Here is a tiny trained network, its code and every weight. The questions are about switching its units off for an input and a target symbol, where a switched-off unit gives its printed mean instead of its output.

import numpy as np


def w(rows, s, z=0):
    codes = np.array(rows[::2]) - 128.0
    scale = np.full(codes.shape[1], s)
    scale[-1] = z or s
    return codes * scale


def norm(h):
    return h / np.sqrt((h * h).mean(-1, keepdims=True) + 1e-5)


def f(y):
    return np.maximum(y, 0)


def softmax(a):
    e = np.exp(a - a.max(-1, keepdims=True))
    return e / e.sum(-1, keepdims=True)


def log_softmax(a):
    a = a - a.max(-1, keepdims=True)
    return a - np.log(np.exp(a).sum(-1, keepdims=True))


def net(x, mask):
    ids = ['αβεζθμξσφψω'.index(c) for c in x.split()]
    T = len(ids)
    res = E[ids] + P[:T]
    q, k, v = (norm(res) @ M[0].T for M in (Q, K, V))
    z = softmax(np.where(np.tri(T) > 0, q @ k.T / 2**0.5, -1e9)) @ v
    res = res + np.where(mask[0], z, O[0][:, -1]) @ O[0][:, :-1]
    y = f(norm(res) @ A[0][:, :-1].T + A[0][:, -1])
    res = res + np.where(mask[1:13], y, B[0][:, -1]) @ B[0][:, :-1]
    return log_softmax(norm(res)[-1] @ U[:, :-1].T + U[:, -1])


Q, K, V, O, A, B = {}, {}, {}, {}, {}, {}
E = w([
[124,185,135,181,89,176,112,211,132,100],'α',
[154,119,154,109,138,93,117,176,155,134],'β',
[126,79,71,88,128,79,121,132,151,131],'ε',
[101,84,138,95,97,125,104,118,178,70],'ζ',
[77,54,99,253,192,161,157,195,110,70],'θ',
[150,74,153,132,102,87,118,166,150,125],'μ',
[90,134,90,155,120,124,123,168,60,161],'ξ',
[156,98,148,145,150,106,122,103,203,121],'σ',
[163,109,57,93,160,88,113,110,153,152],'φ',
[88,177,141,44,151,129,188,163,145,146],'ψ',
[160,174,113,144,154,117,129,97,81,55],'ω',
],0.022)
P = w([
[254,151,120,96,115,194,211,140,170,161],'0',
[120,146,111,146,159,128,213,207,185,106],'1',
[149,177,62,106,154,149,132,188,159,119],'2',
[107,172,95,132,138,126,159,187,165,126],'3',
[113,186,89,139,146,116,148,164,166,124],'4',
[118,192,72,152,143,108,142,147,169,129],'5',
[109,188,86,173,145,94,137,136,178,125],'6',
[113,180,83,192,108,79,124,142,176,136],'7',
[103,186,90,200,111,73,103,119,177,140],'8',
[100,196,78,206,117,56,91,107,188,132],'9',
[91,194,76,230,114,39,96,106,192,139],'10',
],0.009)
Q[0] = w([
[164,145,65,189,120,119,154,162,161,55],'H1',
[12,249,117,200,145,140,208,135,27,110],'H1',
],0.021)
K[0] = w([
[208,130,127,211,114,108,144,42,109,208],'H1',
[44,168,81,204,112,7,39,80,129,90],'H1',
],0.019)
V[0] = w([
[24,57,39,138,83,226,125,92,201,122],'H1',
[95,111,81,179,193,124,144,180,61,254],'H1',
],0.02)
O[0] = w([
[57,29,54,93,212,252,28,206,222,158,204],'H1',
[152,141,7,174,30,153,254,47,165,107,3],'H1',
],0.0095,0.0068)
A[0] = w([
[89,128,122,181,60,214,196,55,73,175,17],'N1',
[70,149,142,67,114,157,113,119,239,190,112],'N2',
[164,128,37,195,91,182,156,123,142,75,146],'N3',
[142,129,178,80,165,70,135,85,87,102,202],'N4',
[118,162,74,110,99,132,124,184,204,130,63],'N5',
[119,75,179,121,151,142,54,124,80,186,62],'N6',
[137,48,184,24,135,81,111,100,213,161,90],'N7',
[200,131,176,115,90,133,77,154,143,146,114],'N8',
[188,132,125,121,105,94,190,67,89,74,144],'N9',
[191,103,146,7,93,32,128,116,220,112,143],'N10',
[138,108,104,100,57,76,171,98,207,124,184],'N11',
[84,96,207,73,158,124,121,52,75,194,1],'N12',
],0.016,0.0043)
B[0] = w([
[125,146,106,71,116,112,116,255,168,142,165],'N1',
[184,123,110,129,133,111,142,176,137,162,222],'N2',
[101,102,170,127,116,79,128,66,120,89,211],'N3',
[175,93,100,95,143,183,149,115,115,66,204],'N4',
[160,146,166,190,122,153,132,126,114,172,207],'N5',
[131,141,141,128,126,183,193,126,113,120,223],'N6',
[125,153,69,139,121,93,91,95,67,123,251],'N7',
[103,103,95,102,149,121,118,107,138,129,173],'N8',
[90,112,103,166,108,150,68,168,106,146,205],'N9',
[102,149,168,170,138,95,150,131,203,149,231],'N10',
[151,147,131,66,145,186,134,111,100,129,214],'N11',
[66,124,154,150,86,83,157,146,128,241,167],'N12',
],0.031,0.015)
U = w([
[120,181,108,137,195,112,157,131,179,53,192],'α',
[165,142,120,139,126,180,102,104,42,67,123],'β',
[172,164,96,180,123,125,129,168,141,188,143],'ε',
[124,76,134,31,169,120,28,148,131,155,249],'ζ',
[194,48,143,77,120,185,152,92,133,162,70],'θ',
[99,34,113,174,151,133,163,161,178,100,74],'μ',
[104,143,84,66,65,134,136,158,141,122,252],'ξ',
[97,141,113,87,175,125,207,101,59,158,13],'σ',
[89,176,195,142,108,168,101,103,135,166,150],'φ',
[106,163,109,150,175,254,178,176,160,89,28],'ψ',
[140,122,210,104,126,31,151,183,115,111,170],'ω',
],0.0095,0.0023)

Each question gives the input, a string of symbols that net reads in full, and the target symbol t.
The units are the heads (2 rows each of Q, K, V and O) and the neurons (one row each of A and B). Each row of codes is followed by its name. A weight is (code - 128) times the scale printed after its matrix; where a second scale follows, it is the last column's (O, A, B and U).
mask holds one flag per unit, heads first, then neurons. A switched-off unit (its flag False) gives its mean, the last column of its rows in O or B, instead of its output. The means were averaged over made-up inputs and are rounded, as every weight is.
A unit's drop is (log p(t) with every unit on - log p(t) with that unit switched off) / (log p(t) with every unit on - log p(t) with every unit switched off).
The circuit of an input: a set's keep is (log p(t) with only the set's units on - log p(t) with every unit switched off) / (log p(t) with every unit on - log p(t) with every unit switched off). Starting from the 12 units with the biggest drops (on a tie, the unit counted first), units are removed one at a time, each time the one whose removal leaves the highest keep (on an exact tie, the one counted first), for as long as the keep stays at least 0.8.
circuit, biggest first: the units of the circuit, biggest drop first
k most important neurons: the k neurons with the biggest drops, biggest first
drop when u is switched off: that unit's drop, to one decimal
input μ ζ ξ σ, target μ: most important neuron	N4
input μ ε θ ε σ ξ φ ζ μ, target μ: 3 most important neurons	N4, N7, N11
input θ σ α ε ε ω, target β: circuit, biggest first	N4, H1, N9
input ψ ε ε μ ψ ζ, target ψ: 3 most important neurons	N10, N4, N7
input α ε σ ε ε ω μ ω ε, target α: 2 most important neurons	N10, N4
input β β ε ω θ, target β: circuit, biggest first	H1, N4
input β ζ ε ζ ε ε ζ ζ ζ φ, target β: 3 most important neurons	N4, N9, N2
input φ σ σ ε, target φ: 3 most important neurons	N10, N11, N9
input ε β φ ε ε ψ, target ε: 2 most important neurons	N5, N4
input σ ε σ, target σ: 2 most important neurons	N12, N6
input μ μ ε σ ε, target μ: 4 most important neurons	N4, N10, N9, N7
input σ ε σ ζ β ε ω σ ε α φ, target σ: 3 most important neurons	N12, N6, N4
input θ ε σ φ ε μ, target θ: 3 most important neurons	N3, N11, N10
input ε φ ζ ξ σ ψ, target ξ: 2 most important neurons	N1, N3
input β ζ φ σ, target β: drop when N2 is switched off	0.1
input ζ σ ε ε σ σ φ, target ζ: drop when N4 is switched off	0.0
input ψ θ σ ζ ε ε σ ζ ε, target ψ: drop when N6 is switched off	0.0
